Below are the code and all the weights of a small trained network. Each question names an input and a class and asks about switching units off, where a switched-off unit gives its printed mean instead of its output.

import numpy as np


def w(rows, s, z=0):
    codes = np.array(rows[::2]) - 128.0
    scale = np.full(codes.shape[1], s)
    scale[-1] = z or s
    return codes * scale


def f(y):
    return np.maximum(y, 0)


def log_softmax(a):
    a = a - a.max(-1, keepdims=True)
    return a - np.log(np.exp(a).sum(-1, keepdims=True))


def net(x, mask):
    res = np.array(x, float).reshape(1, 6) / 4 @ E
    y = f(res @ A[0][:, :-1].T + A[0][:, -1])
    res = res + np.where(mask, y, B[0][:, -1]) @ B[0][:, :-1]
    return log_softmax(res[-1] @ U[:, :-1].T + U[:, -1])


A, B = {}, {}
E = w([
[120,136,118],'x0',
[63,220,204],'x1',
[145,255,28],'x2',
[123,133,120],'x3',
[138,125,140],'x4',
[131,126,129],'x5',
],0.0083)
A[0] = w([
[118,90,4,131],'N0',
[127,129,115,254],'N1',
[206,43,22,77],'N2',
[38,228,165,143],'N3',
[200,217,71,151],'N4',
[171,235,80,63],'N5',
],0.011,0.0087)
B[0] = w([
[154,181,143,208],'N0',
[220,6,42,254],'N1',
[126,200,240,222],'N2',
[204,178,187,253],'N3',
[99,78,118,245],'N4',
[115,52,212,209],'N5',
],0.017,0.0087)
U = w([
[163,110,120,208],'0',
[132,191,208,2],'1',
[156,103,116,182],'2',
[137,102,128,213],'3',
[167,108,106,136],'4',
[71,48,183,18],'5',
[102,168,24,100],'6',
[11,161,13,50],'7',
],0.012,0.007)

Each question gives the input, the list of numbers given to net, and the class t.
The units are the neurons (one row each of A and B). Each row of codes is followed by its name. A weight is (code - 128) times the scale printed after its matrix; where a second scale follows, it is the last column's (A, B and U).
mask holds one flag per neuron, in row order. A switched-off neuron (its flag False) gives its mean, the last column of its row in B, instead of its output. The means were averaged over made-up inputs and are rounded, as every weight is.
A unit's drop is (log p(t) with every unit on - log p(t) with that unit switched off) / (log p(t) with every unit on - log p(t) with every unit switched off).
The circuit of an input: a set's keep is (log p(t) with only the set's units on - log p(t) with every unit switched off) / (log p(t) with every unit on - log p(t) with every unit switched off). Starting from all 6 units, units are removed one at a time, each time the one whose removal leaves the highest keep (on an exact tie, the one counted first), for as long as the keep stays at least 0.8.
units of the circuit, in order: the units of the circuit, biggest drop first
top k neurons: the k neurons with the biggest drops, biggest first
drop when u is switched off: that unit's drop, to one decimal
input [-4,-7,8,5,-7,-3], class 5: units of the circuit, in order : [N4, N5]
input [-4,-3,8,-7,4,-5], class 5: units of the circuit, in order : [N5, N4]
input [-2,-6,7,-4,5,0], class 5: top 4 neurons : [N4, N5, N3, N2]
input [2,7,8,5,-2,7], class 5: top 4 neurons : [N5, N4, N2, N0]
input [0,4,7,-5,6,-6], class 5: top 3 neurons : [N5, N4, N0]
input [-2,8,-7,-4,-6,1], class 1: units of the circuit, in order : [N3]
input [-4,-1,6,2,-4,2], class 5: top 3 neurons : [N5, N4, N3]
input [6,-8,-7,-1,7,7], class 1: top 2 neurons : [N2, N4]
input [0,-8,2,-7,-6,-2], class 1: top 2 neurons : [N2, N0]
input [-7,-8,-3,-1,-6,1], class 1: drop when N4 is switched off : 0.0
input [1,-7,1,-5,3,-5], class 1: drop when N2 is switched off : 1.2
input [-1,-8,1,-5,-3,-6], class 1: drop when N2 is switched off : 1.1
